Below are the code and all the weights of a small trained network. Each question names an input and a target symbol and asks about switching units off, where a switched-off unit gives its printed mean instead of its output.

import numpy as np


def w(rows, s, z=0):
    codes = np.array(rows[::2]) - 128.0
    scale = np.full(codes.shape[1], s)
    scale[-1] = z or s
    return codes * scale


def norm(h):
    return h / np.sqrt((h * h).mean(-1, keepdims=True) + 1e-5)


def f(y):
    return y / 2 * (1 + np.tanh(0.7978845608 * (y + 0.044715 * y**3)))


def softmax(a):
    e = np.exp(a - a.max(-1, keepdims=True))
    return e / e.sum(-1, keepdims=True)


def log_softmax(a):
    a = a - a.max(-1, keepdims=True)
    return a - np.log(np.exp(a).sum(-1, keepdims=True))


def net(x, mask):
    ids = ['ΓΔΘαβεμξπ'.index(c) for c in x.split()]
    T = len(ids)
    res = E[ids] + P[:T]
    u = 0
    for l in range(2):
        r = norm(res)
        for j in range(2):
            rows = slice(2 * j, 2 * j + 2)
            q, k, v = (r @ M[l][rows].T for M in (Q, K, V))
            z = softmax(np.where(np.tri(T) > 0, q @ k.T / 2**0.5, -1e9)) @ v
            o = O[l][rows]
            res = res + np.where(mask[u + j], z, o[:, -1]) @ o[:, :-1]
        u += 2
        y = f(norm(res) @ A[l][:, :-1].T + A[l][:, -1])
        res = res + np.where(mask[u : u + 12], y, B[l][:, -1]) @ B[l][:, :-1]
        u += 12
    return log_softmax(norm(res)[-1] @ U[:, :-1].T + U[:, -1])


Q, K, V, O, A, B = {}, {}, {}, {}, {}, {}
E = w([
[179,123,127],'Γ',
[145,111,119],'Δ',
[113,110,131],'Θ',
[143,107,108],'α',
[112,138,150],'β',
[125,111,121],'ε',
[178,163,184],'μ',
[103,105,166],'ξ',
[2,109,80],'π',
],0.03)
P = w([
[147,2,62],'0',
[152,43,45],'1',
[170,15,183],'2',
[108,95,58],'3',
[151,76,191],'4',
[113,122,73],'5',
[110,63,166],'6',
[107,109,67],'7',
],0.0064)
Q[0] = w([
[185,75,134],'L0H1',
[221,35,2],'L0H1',
[77,198,150],'L0H2',
[242,6,15],'L0H2',
],0.0079)
K[0] = w([
[205,26,146],'L0H1',
[68,108,87],'L0H1',
[2,79,182],'L0H2',
[236,92,42],'L0H2',
],0.0048)
V[0] = w([
[111,196,73],'L0H1',
[103,113,91],'L0H1',
[126,108,255],'L0H2',
[232,161,73],'L0H2',
],0.0069)
O[0] = w([
[79,214,112,3],'L0H1',
[3,203,14,157],'L0H1',
[83,183,149,129],'L0H2',
[16,183,107,151],'L0H2',
],0.0038,0.0034)
A[0] = w([
[100,116,116,2],'L0N1',
[147,175,113,111],'L0N2',
[61,110,53,127],'L0N3',
[149,132,92,94],'L0N4',
[124,126,192,96],'L0N5',
[176,81,66,123],'L0N6',
[169,241,56,206],'L0N7',
[76,118,85,104],'L0N8',
[152,235,216,249],'L0N9',
[155,144,56,43],'L0N10',
[209,127,253,159],'L0N11',
[231,139,98,140],'L0N12',
],0.012,0.0016)
B[0] = w([
[67,170,145,129],'L0N1',
[153,210,44,113],'L0N2',
[157,102,83,209],'L0N3',
[141,80,109,136],'L0N4',
[228,99,51,155],'L0N5',
[117,20,138,239],'L0N6',
[255,157,221,131],'L0N7',
[70,86,125,165],'L0N8',
[165,73,135,182],'L0N9',
[193,127,85,147],'L0N10',
[15,51,57,253],'L0N11',
[73,97,127,192],'L0N12',
],0.0041,0.0061)
Q[1] = w([
[243,223,28],'L1H1',
[90,170,13],'L1H1',
[40,32,61],'L1H2',
[190,60,255],'L1H2',
],0.007)
K[1] = w([
[204,97,80],'L1H1',
[201,72,129],'L1H1',
[115,210,246],'L1H2',
[171,154,101],'L1H2',
],0.013)
V[1] = w([
[15,254,114],'L1H1',
[208,110,153],'L1H1',
[159,178,187],'L1H2',
[128,199,60],'L1H2',
],0.0084)
O[1] = w([
[128,20,102,12],'L1H1',
[140,189,90,130],'L1H1',
[254,107,180,71],'L1H2',
[168,64,58,53],'L1H2',
],0.0068,0.011)
A[1] = w([
[209,96,82,128],'L1N1',
[174,157,102,99],'L1N2',
[144,179,123,90],'L1N3',
[126,90,32,124],'L1N4',
[14,109,99,111],'L1N5',
[101,110,100,159],'L1N6',
[222,108,124,157],'L1N7',
[161,70,250,163],'L1N8',
[221,101,139,155],'L1N9',
[67,235,92,115],'L1N10',
[199,96,211,253],'L1N11',
[72,165,157,147],'L1N12',
],0.011,0.0068)
B[1] = w([
[155,120,40,124],'L1N1',
[203,39,124,121],'L1N2',
[26,99,127,122],'L1N3',
[144,249,147,160],'L1N4',
[217,48,127,254],'L1N5',
[96,160,189,170],'L1N6',
[104,64,62,125],'L1N7',
[91,205,140,172],'L1N8',
[42,39,104,124],'L1N9',
[153,112,76,185],'L1N10',
[70,255,14,167],'L1N11',
[214,97,200,195],'L1N12',
],0.0068,0.0095)
U = w([
[1,78,72,108],'Γ',
[148,128,5,186],'Δ',
[187,82,47,134],'Θ',
[164,99,160,204],'α',
[86,171,187,128],'β',
[136,98,153,86],'ε',
[116,251,120,185],'μ',
[224,206,30,52],'ξ',
[241,165,76,4],'π',
],0.013,0.0041)

Each question gives the input, a string of symbols that net reads in full, and the target symbol t.
The units are the heads (2 rows each of Q, K, V and O) and the neurons (one row each of A and B). Each row of codes is followed by its name. A weight is (code - 128) times the scale printed after its matrix; where a second scale follows, it is the last column's (O, A, B and U).
mask holds one flag per unit, layer by layer, with each layer's heads first. A switched-off unit (its flag False) gives its mean, the last column of its rows in O or B, instead of its output. The means were averaged over made-up inputs and are rounded, as every weight is.
A unit's drop is (log p(t) with every unit on - log p(t) with that unit switched off) / (log p(t) with every unit on - log p(t) with every unit switched off).
The circuit of an input: a set's keep is (log p(t) with only the set's units on - log p(t) with every unit switched off) / (log p(t) with every unit on - log p(t) with every unit switched off). Starting from the 12 units with the biggest drops (on a tie, the unit counted first), units are removed one at a time, each time the one whose removal leaves the highest keep (on an exact tie, the one counted first), for as long as the keep stays at least 0.8.
units of the circuit, in order: the units of the circuit, biggest drop first
k most important neurons of layer l: the k neurons of layer l with the biggest drops, biggest first
which heads matter: for each layer, one digit per head in row order, 1 if its drop is at least 0.15 and else 0, layers parted by /
input α α Θ β π α β, target Γ: which heads matter -> 00 / 10
input ξ μ ε β μ Γ Θ, target μ: units of the circuit, in order -> [L1H2 L1N11]
input Γ ξ α, target β: which heads matter -> 01 / 00
input β μ β μ ε β π Γ, target Δ: which heads matter -> 00 / 00
input ε μ ε, target μ: units of the circuit, in order -> [L1H2 L1N11 L1N8]
input β α μ Δ Γ Γ ε, target α: units of the circuit, in order -> [L0N11]
input Θ ξ α, target β: which heads matter -> 00 / 01
input ε ε μ β, target α: which heads matter -> 11 / 00
input Γ ξ Γ, target β: 2 most important neurons of layer 0 -> [L0N11 L0N12]
input ξ π π ε ξ, target Γ: units of the circuit, in order -> [L1H1 L1N11]
input Δ μ Δ, target μ: units of the circuit, in order -> [L1N11 L1N8]
input β ε Γ β α μ ε, target μ: which heads matter -> 01 / 01
input Γ ε α β ε ε α, target α: which heads matter -> 01 / 00
input ε β β ε β ε Θ, target α: units of the circuit, in order -> [L1N12 L1N5]
input ξ α Δ, target β: most important neuron of layer 0 -> [L0N6]
input β ε π ε ξ, target Γ: 2 most important neurons of layer 1 -> [L1N11 L1N4]
input ε ε π β Θ Δ, target π: which heads matter -> 11 / 00
input β α ε μ β ε α, target α: 2 most important neurons of layer 1 -> [L1N4 L1N5]
input ε π Γ, target Γ: which heads matter -> 00 / 10
input π π β μ ε ε β α, target ξ: units of the circuit, in order -> [L1N4]
input μ α α, target μ: which heads matter -> 10 / 01
input Γ Δ Θ ε μ Γ Γ, target μ: 4 most important neurons of layer 0 -> [L0N6 L0N3 L0N11 L0N8]
input ε β μ, target μ: which heads matter -> 01 / 00
input μ Δ μ π π β μ, target Γ: 3 most important neurons of layer 0 -> [L0N11 L0N9 L0N5]
input π α α ε β π ε ε, target Θ: 2 most important neurons of layer 1 -> [L1N5 L1N11]
